Below are the code and all the weights of a small trained network. Each question names an input and a target symbol and asks about switching units off, where a switched-off unit gives its printed mean instead of its output.

import numpy as np


def w(rows, s, z=0):
    codes = np.array(rows[::2]) - 128.0
    scale = np.full(codes.shape[1], s)
    scale[-1] = z or s
    return codes * scale


def norm(h):
    return h / np.sqrt((h * h).mean(-1, keepdims=True) + 1e-5)


def f(y):
    return y / 2 * (1 + np.tanh(0.7978845608 * (y + 0.044715 * y**3)))


def softmax(a):
    e = np.exp(a - a.max(-1, keepdims=True))
    return e / e.sum(-1, keepdims=True)


def log_softmax(a):
    a = a - a.max(-1, keepdims=True)
    return a - np.log(np.exp(a).sum(-1, keepdims=True))


def net(x, mask):
    ids = ['ΓΦΨΩβδεζθλμξπστ'.index(c) for c in x.split()]
    T = len(ids)
    res = E[ids] + P[:T]
    r = norm(res)
    for j in range(2):
        rows = slice(4 * j, 4 * j + 4)
        q, k, v = (r @ M[0][rows].T for M in (Q, K, V))
        z = softmax(np.where(np.tri(T) > 0, q @ k.T / 4**0.5, -1e9)) @ v
        o = O[0][rows]
        res = res + np.where(mask[j], z, o[:, -1]) @ o[:, :-1]
    y = f(norm(res) @ A[0][:, :-1].T + A[0][:, -1])
    res = res + np.where(mask[2:14], y, B[0][:, -1]) @ B[0][:, :-1]
    return log_softmax(norm(res)[-1] @ U[:, :-1].T + U[:, -1])


Q, K, V, O, A, B = {}, {}, {}, {}, {}, {}
E = w([
[147,110,129],'Γ',
[145,109,128],'Φ',
[188,226,112],'Ψ',
[145,114,127],'Ω',
[147,110,129],'β',
[150,107,131],'δ',
[128,116,115],'ε',
[6,141,108],'ζ',
[215,134,134],'θ',
[130,197,85],'λ',
[152,93,147],'μ',
[94,112,111],'ξ',
[113,155,52],'π',
[204,128,144],'σ',
[123,135,164],'τ',
],0.014)
P = w([
[98,250,124],'0',
[94,199,133],'1',
[86,178,132],'2',
[82,148,126],'3',
[77,127,123],'4',
[60,111,117],'5',
[50,82,110],'6',
[45,74,107],'7',
[68,60,110],'8',
],0.0025)
Q[0] = w([
[195,122,147],'head 0',
[135,58,72],'head 0',
[107,6,89],'head 0',
[153,133,125],'head 0',
[151,193,106],'head 1',
[91,103,150],'head 1',
[94,54,152],'head 1',
[166,169,142],'head 1',
],0.019)
K[0] = w([
[79,126,82],'head 0',
[30,2,201],'head 0',
[21,10,200],'head 0',
[99,136,57],'head 0',
[234,205,16],'head 1',
[40,55,153],'head 1',
[40,53,232],'head 1',
[123,219,62],'head 1',
],0.0071)
V[0] = w([
[68,130,46],'head 0',
[144,143,170],'head 0',
[196,116,2],'head 0',
[206,62,121],'head 0',
[123,182,190],'head 1',
[114,134,147],'head 1',
[156,148,34],'head 1',
[108,227,175],'head 1',
],0.0061)
O[0] = w([
[65,139,38,145],'head 0',
[147,126,158,102],'head 0',
[188,161,47,246],'head 0',
[237,106,113,215],'head 0',
[136,229,127,112],'head 1',
[126,147,135,118],'head 1',
[191,74,92,136],'head 1',
[172,253,112,88],'head 1',
],0.0051,0.0014)
A[0] = w([
[148,110,122,136],'neuron 0',
[122,164,116,71],'neuron 1',
[190,116,46,116],'neuron 2',
[108,145,160,243],'neuron 3',
[161,114,248,204],'neuron 4',
[111,120,64,125],'neuron 5',
[150,189,165,251],'neuron 6',
[122,109,86,237],'neuron 7',
[178,92,101,165],'neuron 8',
[135,124,143,96],'neuron 9',
[105,187,182,198],'neuron 10',
[170,166,153,174],'neuron 11',
],0.014,0.0034)
B[0] = w([
[145,173,155,153],'neuron 0',
[161,136,137,130],'neuron 1',
[159,197,85,254],'neuron 2',
[98,63,62,176],'neuron 3',
[102,106,209,236],'neuron 4',
[99,153,169,198],'neuron 5',
[121,2,128,227],'neuron 6',
[89,187,190,235],'neuron 7',
[150,177,144,229],'neuron 8',
[156,115,130,118],'neuron 9',
[163,67,46,193],'neuron 10',
[90,82,128,193],'neuron 11',
],0.0086,0.0045)
U = w([
[105,137,148,139],'Γ',
[117,84,218,157],'Φ',
[36,121,82,255],'Ψ',
[113,154,124,83],'Ω',
[109,145,117,196],'β',
[154,114,120,14],'δ',
[187,179,78,38],'ε',
[209,94,24,164],'ζ',
[130,154,125,124],'θ',
[185,111,133,61],'λ',
[141,125,121,24],'μ',
[18,131,147,89],'ξ',
[175,124,170,97],'π',
[105,237,101,152],'σ',
[100,2,90,178],'τ',
],0.016,0.0056)

Each question gives the input, a string of symbols that net reads in full, and the target symbol t.
The units are the heads (4 rows each of Q, K, V and O) and the neurons (one row each of A and B). Each row of codes is followed by its name. A weight is (code - 128) times the scale printed after its matrix; where a second scale follows, it is the last column's (O, A, B and U).
mask holds one flag per unit, heads first, then neurons. A switched-off unit (its flag False) gives its mean, the last column of its rows in O or B, instead of its output. The means were averaged over made-up inputs and are rounded, as every weight is.
A unit's drop is (log p(t) with every unit on - log p(t) with that unit switched off) / (log p(t) with every unit on - log p(t) with every unit switched off).
The circuit of an input: a set's keep is (log p(t) with only the set's units on - log p(t) with every unit switched off) / (log p(t) with every unit on - log p(t) with every unit switched off). Starting from the 12 units with the biggest drops (on a tie, the unit counted first), units are removed one at a time, each time the one whose removal leaves the highest keep (on an exact tie, the one counted first), for as long as the keep stays at least 0.8.
circuit, biggest first: the units of the circuit, biggest drop first
top k neurons: the k neurons with the biggest drops, biggest first
heads that matter: for each layer, one digit per head in row order, 1 if its drop is at least 0.15 and else 0, layers parted by /
drop of u: that unit's drop, to one decimal
input ε ε ζ β, target Ψ: circuit, biggest first : head 0
input Ω β ε Φ Ψ ζ μ δ ε, target Φ: heads that matter : 11
input ζ Ω μ ξ β, target ξ: circuit, biggest first : head 0; neuron 6
input ε μ ε Ψ Ψ λ, target ζ: circuit, biggest first : head 1; neuron 6; neuron 10
input ε Ψ λ, target ζ: circuit, biggest first : neuron 6; head 1; neuron 10
input Γ σ ε Ω Γ, target σ: heads that matter : 10
input Φ ε ζ μ θ τ ε μ δ, target Φ: heads that matter : 11
input ζ δ δ, target Ψ: heads that matter : 10
input ζ μ π θ ε Ω μ δ, target Φ: heads that matter : 01
input Ψ ξ π Ω ζ μ Ψ β, target Φ: heads that matter : 11
input ε τ ε ε Ψ ε δ, target σ: heads that matter : 00
input δ Ψ ε Ω λ μ Φ, target Φ: top 2 neurons : neuron 2; neuron 4
input μ Ψ ξ ε, target ξ: heads that matter : 11
input β μ Ψ ε, target Φ: circuit, biggest first : head 0
input ε Ω Ω δ Ψ β μ β, target Φ: heads that matter : 01
input ε ζ δ, target Ψ: heads that matter : 10
input δ Ψ ξ π Ω ε Ψ Φ, target σ: top 2 neurons : neuron 6; neuron 4
input ζ Ψ Φ, target Ψ: drop of head 0 : 1.0
input Ψ Ω ε Ψ β, target σ: drop of head 0 : 0.3
input δ Ψ ξ Ψ ξ β, target ξ: top neuron : neuron 2
